154 151 145 112
196 128 145 146
155 129 143 124
119 135 158 122
140 103 147  80
144 149 121 145
115 131 110 149
159 129  89 131
110 217 206 144
139  77 132 193
:
154 151 145 112
155 129 143 124
140 103 147  80
115 131 110 149
110 217 206 144

115 154  91 123 102 130
132 134 108 137 124 132
196  93 139 172  59  70
 73  75 211 111 185 136
105 205  42 105 161 189
:
115 154  91 123 102 130
196  93 139 172  59  70
105 205  42 105 161 189

152  90  91 121  78 110 133 117 190 172 121
133 127 102  78 155 110 145  96 126 199 101
128 112 112 139 155  95 176 110 109 192  87
129  89 136 165  92 120  92 149 171 105 177
 91 140  99 121 155 107 192 112 126 176  98
128 127 173 121 173 149  66 125 120 113 181
 94 127  87 121 132  98 188 112 146 181 107
:
152  90  91 121  78 110 133 117 190 172 121
128 112 112 139 155  95 176 110 109 192  87
 91 140  99 121 155 107 192 112 126 176  98
 94 127  87 121 132  98 188 112 146 181 107

206  71 175 140
203 170  75  40
108  81  46 141
:
206  71 175 140
108  81  46 141

101 106 202 139 212 143 168 115 155 142 125 122
113 112 184 139 192 139 155 120 154 138 125 123
 97 123 166 142 164 111 149 152 137 127 133  99
:
101 106 202 139 212 143 168 115 155 142 125 122
 97 123 166 142 164 111 149 152 137 127 133  99

112  72 127
139 114 111
128 114 116
 84 104 153
161 188  87
124 136 115
138 114 111
160 194  89
:
112  72 127
128 114 116
161 188  87
138 114 111

122 124 117 132 138 136 128 143 127 143 126
 84  72 112  98  73 119 125 140 184 103  45
125 165 124  95 142 123 120 145 105 109 141
 87 137 100 141 174  83 107  93 117 152  76
139 128 127 132 127 138 139 124 132 134 116
:
122 124 117 132 138 136 128 143 127 143 126
125 165 124  95 142 123 120 145 105 109 141
139 128 127 132 127 138 139 124 132 134 116

132 144 118 131  68  38 120 111 151 157 149 162 135 107
134 134 141 137  58  87 137 132 182 175 106 179 144  94
133 138 131 134  60  57 128 122 168 166 124 174 139 100
134 135 137 136  58  76 133 129 177 172 112 177 142  95
:
132 144 118 131  68  38 120 111 151 157 149 162 135 107
133 138 131 134  60  57 128 122 168 166 124 174 139 100

104  83 104 128 104 133
101  64 157 119  74  56
137 109 126 129 190 100
 97 109 153 134 119 113
 92 115 120 124 188 152
165 158  38 128  85 114
164 137 173 125 209 135
123 126  85 121 137 110
:
104  83 104 128 104 133
137 109 126 129 190 100
 92 115 120 124 188 152
164 137 173 125 209 135
---
 74 133 122 120 119
192 100 132 137 140
 94 117 152 168  80
:
100 132
117 152

179 124 149 107 116
181  84 114 191 182
176 126 132 197 174
162 111 133 124 133
:
 84 114
126 132

 56  53 160 185 185
 86  66 140 184 150
115 196  52 130 164
:
 66 140
196  52

120 159 165 159
191 151 214  85
154 140 122 117
153  99 154  62
:
151 214
140 122

 92 122  60 165  91
 71 104 114 138 128
121 114 170 105 111
:
104 114
114 170

167  95  86 149
115  73 208  91
146 130 127 144
:
 73 208
130 127
---
 74 129 168 181 112  62  76 129 122 128 132 130 127 182 137
117 119 115 131  96 101 119 137 110 135 118 137 132 140 117
 68 136 149 167 104  59  68 127 120 131 136 119 125 174 145
126 133 134 109 122 117 125 126 125 124 131 127 125 108 139
 99 140 148 162 100  89  97 127 117 129 131 128 124 163 139
125 116 119 151 112 123 126 145 105 141 111 145 134 152 101
:
 74 117  68 126  99 125
129 119 136 133 140 116
168 115 149 134 148 119
181 131 167 109 162 151
112  96 104 122 100 112
 62 101  59 117  89 123
 76 119  68 125  97 126
129 137 127 126 127 145
122 110 120 125 117 105
128 135 131 124 129 141
132 118 136 131 131 111
130 137 119 127 128 145
127 132 125 125 124 134
182 140 174 108 163 152
137 117 145 139 139 101

155 133 117  75 146 128
150 153 128  98 139 130
 98 109 127 162 116 122
150 140 115  96 139 124
119 126 118 154 118 119
134 123 125 110 136 131
125 123 127 126 132 131
 68  41 126 193 106 128
137 125 108 101 135 118
112 124 136 158 117 129
156 155 124  91 139 127
155 164 126  91 140 129
:
155 150  98 150 119 134 125  68 137 112 156 155
133 153 109 140 126 123 123  41 125 124 155 164
117 128 127 115 118 125 127 126 108 136 124 126
 75  98 162  96 154 110 126 193 101 158  91  91
146 139 116 139 118 136 132 106 135 117 139 140
128 130 122 124 119 131 131 128 118 129 127 129

108 135  98 206 110 119  88 136 109  94 110 154 152  79  95 163
131 120 117 206 132 132 131 121 134 131 132 148 114 116 105 132
128 115 102 206 129 132 122 119 134 124 129 169 110  96  82 143
132 113 105 206 133 134 129 116 138 130 133 169 103 101  82 139
:
108 131 128 132
135 120 115 113
 98 117 102 105
206 206 206 206
110 132 129 133
119 132 132 134
 88 131 122 129
136 121 119 116
109 134 134 138
 94 131 124 130
110 132 129 133
154 148 169 169
152 114 110 103
 79 116  96 101
 95 105  82  82
163 132 143 139

 82 168 140
116 130 161
146 176 115
118  98 127
189  76 106
175  69 179
161  75 101
139  61 141
183 152 197
:
 82 116 146 118 189 175 161 139 183
168 130 176  98  76  69  75  61 152
140 161 115 127 106 179 101 141 197

 89 114 108 109 152 133 110
135 135 110 126 116 141 138
 97 164 115 125 128 152 113
152 140 180 149 110 105 104
102 103 112 101 147 128 121
155 145 134 134  95 138 146
107  69 123 104 151 112 131
104 115 116 110 142 130 125
149 145 122 134 101 144 149
106 164 113 128 119 156 124
161 128 192 153 119  86 101
114 164 107 127 105 164 135
:
 89 135  97 152 102 155 107 104 149 106 161 114
114 135 164 140 103 145  69 115 145 164 128 164
108 110 115 180 112 134 123 116 122 113 192 107
109 126 125 149 101 134 104 110 134 128 153 127
152 116 128 110 147  95 151 142 101 119 119 105
133 141 152 105 128 138 112 130 144 156  86 164
110 138 113 104 121 146 131 125 149 124 101 135

 96 160 143
168 131 156
189 118 144
 94 167 150
164 157 189
101 173 164
110  85  60
209 121 165
 99 163 152
119 108  91
132  73  50
201 132 178
:
 96 168 189  94 164 101 110 209  99 119 132 201
160 131 118 167 157 173  85 121 163 108  73 132
143 156 144 150 189 164  60 165 152  91  50 178

 88 210 202
137 127 171
130 162 118
:
 88 137 130
210 127 162
202 171 118
